Below are the code and all the weights of a small trained network. Each question names an input and a target symbol and asks about switching units off, where a switched-off unit gives its printed mean instead of its output.

import numpy as np


def w(rows, s, z=0):
    codes = np.array(rows[::2]) - 128.0
    scale = np.full(codes.shape[1], s)
    scale[-1] = z or s
    return codes * scale


def f(y):
    return np.maximum(y, 0)


def softmax(a):
    e = np.exp(a - a.max(-1, keepdims=True))
    return e / e.sum(-1, keepdims=True)


def log_softmax(a):
    a = a - a.max(-1, keepdims=True)
    return a - np.log(np.exp(a).sum(-1, keepdims=True))


def net(x, mask):
    ids = ['αβεθμξπστω'.index(c) for c in x.split()]
    T = len(ids)
    res = E[ids] + P[:T]
    u = 0
    for l in range(3):
        q, k, v = (res @ M[l].T for M in (Q, K, V))
        z = softmax(np.where(np.tri(T) > 0, q @ k.T / 2**0.5, -1e9)) @ v
        res = res + np.where(mask[u], z, O[l][:, -1]) @ O[l][:, :-1]
        u += 1
        y = f(res @ A[l][:, :-1].T + A[l][:, -1])
        res = res + np.where(mask[u : u + 8], y, B[l][:, -1]) @ B[l][:, :-1]
        u += 8
    return log_softmax(res[-1] @ U[:, :-1].T + U[:, -1])


Q, K, V, O, A, B = {}, {}, {}, {}, {}, {}
E = w([
[127,188,89],'α',
[162,232,131],'β',
[86,131,193],'ε',
[179,254,166],'θ',
[151,96,174],'μ',
[203,125,142],'ξ',
[109,120,93],'π',
[57,111,69],'σ',
[77,116,122],'τ',
[97,175,170],'ω',
],0.019)
P = w([
[181,255,191],'0',
[225,84,164],'1',
[201,78,123],'2',
[180,94,135],'3',
[136,100,125],'4',
[153,100,134],'5',
[106,117,151],'6',
[126,147,201],'7',
[124,149,200],'8',
],0.0055)
Q[0] = w([
[73,181,101],'0.h1',
[200,72,1],'0.h1',
],0.0065)
K[0] = w([
[253,42,42],'0.h1',
[226,2,156],'0.h1',
],0.0054)
V[0] = w([
[255,11,142],'0.h1',
[153,76,54],'0.h1',
],0.0084)
O[0] = w([
[120,179,231,174],'0.h1',
[22,254,193,3],'0.h1',
],0.0071,0.0039)
A[0] = w([
[103,74,116,253],'0.n1',
[217,126,69,69],'0.n2',
[198,53,101,167],'0.n3',
[97,2,187,85],'0.n4',
[146,91,137,86],'0.n5',
[64,178,41,131],'0.n6',
[175,188,153,164],'0.n7',
[224,127,98,84],'0.n8',
],0.0092,0.0027)
B[0] = w([
[153,92,229,194],'0.n1',
[31,142,110,177],'0.n2',
[61,37,111,241],'0.n3',
[147,99,217,254],'0.n4',
[91,168,148,168],'0.n5',
[242,254,217,150],'0.n6',
[103,93,99,194],'0.n7',
[170,137,96,201],'0.n8',
],0.0071,0.0063)
Q[1] = w([
[133,60,143],'1.h1',
[2,77,116],'1.h1',
],0.0043)
K[1] = w([
[139,14,65],'1.h1',
[194,255,87],'1.h1',
],0.0083)
V[1] = w([
[248,162,140],'1.h1',
[153,14,110],'1.h1',
],0.011)
O[1] = w([
[190,182,182,168],'1.h1',
[2,250,168,255],'1.h1',
],0.0085,0.0099)
A[1] = w([
[88,161,119,133],'1.n1',
[136,31,147,150],'1.n2',
[160,158,101,172],'1.n3',
[115,247,69,113],'1.n4',
[185,102,188,100],'1.n5',
[147,116,106,113],'1.n6',
[114,138,56,255],'1.n7',
[99,141,137,126],'1.n8',
],0.015,0.0081)
B[1] = w([
[159,87,175,215],'1.n1',
[77,184,170,207],'1.n2',
[109,116,101,162],'1.n3',
[165,231,176,235],'1.n4',
[237,117,148,254],'1.n5',
[165,170,94,132],'1.n6',
[138,255,117,168],'1.n7',
[164,44,55,218],'1.n8',
],0.0073,0.0079)
Q[2] = w([
[202,163,89],'2.h1',
[61,2,221],'2.h1',
],0.0086)
K[2] = w([
[91,221,157],'2.h1',
[246,107,55],'2.h1',
],0.012)
V[2] = w([
[219,104,3],'2.h1',
[167,52,218],'2.h1',
],0.013)
O[2] = w([
[175,103,8,2],'2.h1',
[182,83,192,225],'2.h1',
],0.011,0.0082)
A[2] = w([
[122,76,88,90],'2.n1',
[135,171,170,4],'2.n2',
[170,188,163,9],'2.n3',
[103,114,164,125],'2.n4',
[66,102,122,237],'2.n5',
[117,151,86,65],'2.n6',
[153,158,149,66],'2.n7',
[9,160,151,207],'2.n8',
],0.015,0.0034)
B[2] = w([
[100,166,73,148],'2.n1',
[155,153,87,245],'2.n2',
[149,123,59,239],'2.n3',
[89,241,122,218],'2.n4',
[61,76,114,152],'2.n5',
[126,185,244,158],'2.n6',
[78,214,42,193],'2.n7',
[153,2,142,251],'2.n8',
],0.0076,0.03)
U = w([
[85,207,2,1],'α',
[28,164,36,211],'β',
[82,119,167,210],'ε',
[67,104,62,185],'θ',
[147,200,174,178],'μ',
[238,55,159,3],'ξ',
[143,107,71,132],'π',
[154,78,31,137],'σ',
[111,104,101,89],'τ',
[77,81,84,38],'ω',
],0.0062,0.004)

Each question gives the input, a string of symbols that net reads in full, and the target symbol t.
The units are the heads (2 rows each of Q, K, V and O) and the neurons (one row each of A and B). Each row of codes is followed by its name. A weight is (code - 128) times the scale printed after its matrix; where a second scale follows, it is the last column's (O, A, B and U).
mask holds one flag per unit, layer by layer, with each layer's heads first. A switched-off unit (its flag False) gives its mean, the last column of its rows in O or B, instead of its output. The means were averaged over made-up inputs and are rounded, as every weight is.
A unit's drop is (log p(t) with every unit on - log p(t) with that unit switched off) / (log p(t) with every unit on - log p(t) with every unit switched off).
The circuit of an input: a set's keep is (log p(t) with only the set's units on - log p(t) with every unit switched off) / (log p(t) with every unit on - log p(t) with every unit switched off). Starting from the 12 units with the biggest drops (on a tie, the unit counted first), units are removed one at a time, each time the one whose removal leaves the highest keep (on an exact tie, the one counted first), for as long as the keep stays at least 0.8.
units of the circuit, in order: the units of the circuit, biggest drop first
unit that matters most: the unit with the biggest drop
k most important neurons of layer l: the k neurons of layer l with the biggest drops, biggest first
drop when u is switched off: that unit's drop, to one decimal
input ξ μ μ μ β μ τ, target ξ: unit that matters most : 1.h1
input ξ σ μ, target ξ: units of the circuit, in order : (1.h1; 2.h1; 0.h1)
input ω ξ θ ε μ μ μ, target ω: 3 most important neurons of layer 2 : (2.n8; 2.n5; 2.n6)
input μ β π ε ε ξ, target ε: units of the circuit, in order : (0.n3; 0.n2; 2.h1)
input μ μ σ, target μ: units of the circuit, in order : (2.h1; 0.h1)
input ξ σ ξ, target ξ: 3 most important neurons of layer 1 : (1.n4; 1.n2; 1.n7)
input θ μ μ α ξ ξ μ β, target α: units of the circuit, in order : (1.n4; 2.n7; 2.n3)
input μ μ τ, target μ: units of the circuit, in order : (2.h1; 2.n4)
input σ ξ σ μ μ ε μ μ μ, target σ: units of the circuit, in order : (1.h1; 0.n6; 2.h1; 0.h1)
input α ε μ μ μ μ ε, target α: units of the circuit, in order : (1.h1; 2.h1; 2.n8)
input μ μ σ μ α μ, target μ: units of the circuit, in order : (2.n8; 2.h1; 1.n5)
input α μ ξ β β ε μ, target α: 2 most important neurons of layer 0 : (0.n6; 0.n2)
input μ ε μ μ α, target α: 2 most important neurons of layer 1 : (1.n4; 1.n1)
input μ α μ ε μ μ μ μ σ, target μ: units of the circuit, in order : (2.h1; 0.n6)
input θ μ α ξ μ μ, target θ: 3 most important neurons of layer 2 : (2.n8; 2.n4; 2.n7)
input β μ τ, target β: most important neuron of layer 1 : (1.n2)
input ω μ μ α ε ε μ β, target α: 3 most important neurons of layer 0 : (0.n8; 0.n4; 0.n1)
input τ μ α, target α: 3 most important neurons of layer 1 : (1.n4; 1.n1; 1.n2)
input θ ε σ ξ ε ω ε, target θ: 3 most important neurons of layer 0 : (0.n3; 0.n2; 0.n7)
input σ β μ ε, target σ: most important neuron of layer 2 : (2.n4)
input σ π σ τ, target σ: 3 most important neurons of layer 0 : (0.n6; 0.n4; 0.n8)
input σ μ μ, target σ: 2 most important neurons of layer 0 : (0.n6; 0.n3)
input τ μ π, target μ: drop when 0.n4 is switched off : 0.6
